Below is a small trained network, with its code and all its weights. Each question gives an input and a target symbol and asks what happens when units are switched off, that is, made to give their printed mean instead of their output.

import numpy as np


def w(rows, s, z=0):
    codes = np.array(rows[::2]) - 128.0
    scale = np.full(codes.shape[1], s)
    scale[-1] = z or s
    return codes * scale


def f(y):
    return y / 2 * (1 + np.tanh(0.7978845608 * (y + 0.044715 * y**3)))


def softmax(a):
    e = np.exp(a - a.max(-1, keepdims=True))
    return e / e.sum(-1, keepdims=True)


def log_softmax(a):
    a = a - a.max(-1, keepdims=True)
    return a - np.log(np.exp(a).sum(-1, keepdims=True))


def net(x, mask):
    ids = ['αδζηπτφω'.index(c) for c in x.split()]
    T = len(ids)
    res = E[ids] + P[:T]
    u = 0
    for l in range(2):
        r = res
        for j in range(2):
            rows = slice(2 * j, 2 * j + 2)
            q, k, v = (r @ M[l][rows].T for M in (Q, K, V))
            z = softmax(np.where(np.tri(T) > 0, q @ k.T / 2**0.5, -1e9)) @ v
            o = O[l][rows]
            res = res + np.where(mask[u + j], z, o[:, -1]) @ o[:, :-1]
        u += 2
        y = f(res @ A[l][:, :-1].T + A[l][:, -1])
        res = res + np.where(mask[u : u + 4], y, B[l][:, -1]) @ B[l][:, :-1]
        u += 4
    return log_softmax(res[-1] @ U[:, :-1].T + U[:, -1])


Q, K, V, O, A, B = {}, {}, {}, {}, {}, {}
E = w([
[59,140,122,149,149,135,105,134,109],'α',
[162,105,113,134,158,85,102,84,70],'δ',
[130,100,97,44,73,131,87,90,133],'ζ',
[139,124,88,69,87,148,140,79,90],'η',
[53,17,74,131,69,96,216,141,137],'π',
[58,100,6,120,177,74,155,166,169],'τ',
[109,148,145,166,96,83,90,120,85],'φ',
[139,136,83,116,62,127,161,25,154],'ω',
],0.018)
P = w([
[210,95,148,197,102,139,157,244,176],'0',
[87,115,100,183,86,150,117,151,96],'1',
[86,124,105,159,106,144,122,139,112],'2',
[88,135,108,132,122,137,127,129,131],'3',
[87,145,118,101,138,135,131,119,138],'4',
[85,154,125,70,154,134,132,111,147],'5',
[82,162,129,39,169,132,137,103,155],'6',
[84,173,123,2,187,131,141,101,155],'7',
],0.0097)
Q[0] = w([
[71,142,21,133,146,81,174,220,180],'L0H0',
[141,37,58,62,2,112,232,84,114],'L0H0',
[122,106,101,82,25,127,152,98,112],'L0H1',
[75,118,116,129,122,184,114,73,105],'L0H1',
],0.025)
K[0] = w([
[18,192,73,164,117,201,138,218,207],'L0H0',
[234,5,126,136,133,163,211,183,171],'L0H0',
[183,171,152,140,89,127,143,212,141],'L0H1',
[119,95,163,141,156,163,116,107,143],'L0H1',
],0.023)
V[0] = w([
[192,129,164,209,71,102,216,181,17],'L0H0',
[145,219,116,18,184,148,201,102,52],'L0H0',
[136,114,67,136,179,62,101,112,134],'L0H1',
[62,142,206,98,108,8,107,87,67],'L0H1',
],0.012)
O[0] = w([
[25,190,110,124,174,133,131,197,253,181],'L0H0',
[28,163,120,220,93,121,97,204,220,2],'L0H0',
[85,168,241,99,39,100,161,135,109,182],'L0H1',
[172,34,55,60,117,48,229,98,46,57],'L0H1',
],0.0054,0.0087)
A[0] = w([
[106,114,114,151,173,118,124,135,113,84],'L0N0',
[162,104,141,255,101,92,98,158,91,124],'L0N1',
[167,96,76,151,134,106,148,160,119,78],'L0N2',
[106,130,117,124,142,170,97,90,113,1],'L0N3',
],0.024,0.0058)
B[0] = w([
[97,171,254,18,67,155,159,158,78,166],'L0N0',
[52,223,108,234,78,193,80,169,154,173],'L0N1',
[77,249,177,225,140,183,50,131,206,208],'L0N2',
[176,221,70,155,78,78,182,103,234,252],'L0N3',
],0.0077,0.0038)
Q[1] = w([
[128,92,182,160,207,93,131,192,46],'L1H0',
[255,143,166,132,117,179,116,101,162],'L1H0',
[89,123,138,100,223,102,117,139,106],'L1H1',
[118,70,181,192,92,165,106,156,100],'L1H1',
],0.038)
K[1] = w([
[102,147,113,76,114,133,134,58,89],'L1H0',
[167,113,145,112,87,253,167,160,208],'L1H0',
[81,127,113,145,146,95,100,103,81],'L1H1',
[192,86,159,183,138,183,145,167,156],'L1H1',
],0.04)
V[1] = w([
[56,151,98,198,156,107,246,92,193],'L1H0',
[46,30,174,179,249,144,79,230,65],'L1H0',
[150,196,198,125,163,212,94,133,120],'L1H1',
[248,102,126,136,115,74,169,213,210],'L1H1',
],0.015)
O[1] = w([
[162,136,211,157,197,70,150,93,99,160],'L1H0',
[117,77,110,157,121,156,12,114,119,254],'L1H0',
[141,126,161,174,144,126,127,145,169,255],'L1H1',
[139,160,91,159,116,89,128,157,62,142],'L1H1',
],0.011,0.0049)
A[1] = w([
[76,19,105,160,140,101,217,205,58,101],'L1N0',
[98,77,42,209,231,96,139,168,253,90],'L1N1',
[125,184,181,153,112,157,77,113,124,2],'L1N2',
[4,147,135,150,92,217,164,175,181,141],'L1N3',
],0.012,0.0076)
B[1] = w([
[141,213,128,177,127,162,89,147,102,155],'L1N0',
[92,219,75,101,73,152,133,134,1,195],'L1N1',
[158,247,68,43,75,177,199,161,27,181],'L1N2',
[184,35,193,175,157,25,83,180,125,254],'L1N3',
],0.008,0.013)
U = w([
[58,67,124,36,124,120,212,110,35,144],'α',
[201,86,110,153,102,110,171,161,123,62],'δ',
[185,146,214,139,42,190,143,117,133,34],'ζ',
[114,138,158,171,137,121,230,152,145,84],'η',
[39,184,126,237,138,106,122,190,106,201],'π',
[254,120,133,174,193,87,106,75,87,2],'τ',
[163,120,57,193,157,188,98,90,176,87],'φ',
[51,85,239,185,156,128,130,130,191,247],'ω',
],0.006,0.0076)

Each question gives the input, a string of symbols that net reads in full, and the target symbol t.
The units are the heads (2 rows each of Q, K, V and O) and the neurons (one row each of A and B). Each row of codes is followed by its name. A weight is (code - 128) times the scale printed after its matrix; where a second scale follows, it is the last column's (O, A, B and U).
mask holds one flag per unit, layer by layer, with each layer's heads first. A switched-off unit (its flag False) gives its mean, the last column of its rows in O or B, instead of its output. The means were averaged over made-up inputs and are rounded, as every weight is.
A unit's drop is (log p(t) with every unit on - log p(t) with that unit switched off) / (log p(t) with every unit on - log p(t) with every unit switched off).
The circuit of an input: a set's keep is (log p(t) with only the set's units on - log p(t) with every unit switched off) / (log p(t) with every unit on - log p(t) with every unit switched off). Starting from all 12 units, units are removed one at a time, each time the one whose removal leaves the highest keep (on an exact tie, the one counted first), for as long as the keep stays at least 0.8.
circuit, biggest first: the units of the circuit, biggest drop first
most important unit: the unit with the biggest drop
top k neurons: the k neurons with the biggest drops, biggest first
top k neurons in layer l: the k neurons of layer l with the biggest drops, biggest first
heads that matter: for each layer, one digit per head in row order, 1 if its drop is at least 0.15 and else 0, layers parted by /
drop of u: that unit's drop, to one decimal
input ζ π π ζ τ ω α α, target ω: heads that matter => 11 / 01
input τ ζ ζ, target ζ: most important unit => L0H1
input α π ζ π, target ω: top 4 neurons => (L1N3 L0N3 L0N2 L1N2)
input η τ τ ζ ζ η τ, target α: heads that matter => 01 / 01
input α η π α ζ φ τ ω, target φ: heads that matter => 00 / 10
input ζ α δ τ π η ω, target δ: circuit, biggest first => (L1H0 L1N3 L0N3)
input τ η α ω η, target ζ: circuit, biggest first => (L0H1 L1N2 L1H1)
input φ π η η ω, target α: circuit, biggest first => (L0H1 L1H1)
input α α π ζ ζ α φ η, target φ: circuit, biggest first => (L0N3 L1H0 L0H1)
input τ π η, target ζ: circuit, biggest first => (L0H1 L0N3 L1N2 L1H1)
input η η π η π, target ω: circuit, biggest first => (L0H0 L1H1)
input τ τ τ δ η τ, target α: heads that matter => 11 / 01
input η η η ω, target π: circuit, biggest first => (L0H0 L1N1)
input τ η φ δ η η φ, target ω: circuit, biggest first => (L1H1)
input ζ α α, target ω: heads that matter => 01 / 01
input δ τ ω, target ω: circuit, biggest first => (L0H0 L1H1 L1N3)
input η δ τ π π ζ π τ, target ω: top 3 neurons in layer 0 => (L0N2 L0N3 L0N0)
input δ τ η φ φ, target ω: top 3 neurons => (L0N3 L1N2 L1N1)
input τ δ π η δ π δ, target α: top 2 neurons => (L0N2 L1N3)
input φ ζ τ η π η δ δ, target ω: top 2 neurons => (L0N3 L0N1)
input ω ζ τ δ τ τ ζ, target η: circuit, biggest first => (L1H0)
input π π π ζ ζ ζ π ω, target τ: top 2 neurons in layer 0 => (L0N3 L0N2)
input η η η, target π: drop of L0H1 => 3.2
input φ τ ζ π η ζ φ φ, target α: drop of L0N2 => 0.9
input ζ η η η, target δ: drop of L0N3 => 0.1
input η α ζ η ω α π, target π: top 2 neurons in layer 1 => (L1N0 L1N1)
input ζ τ δ π α δ, target ω: most important unit => L0H1
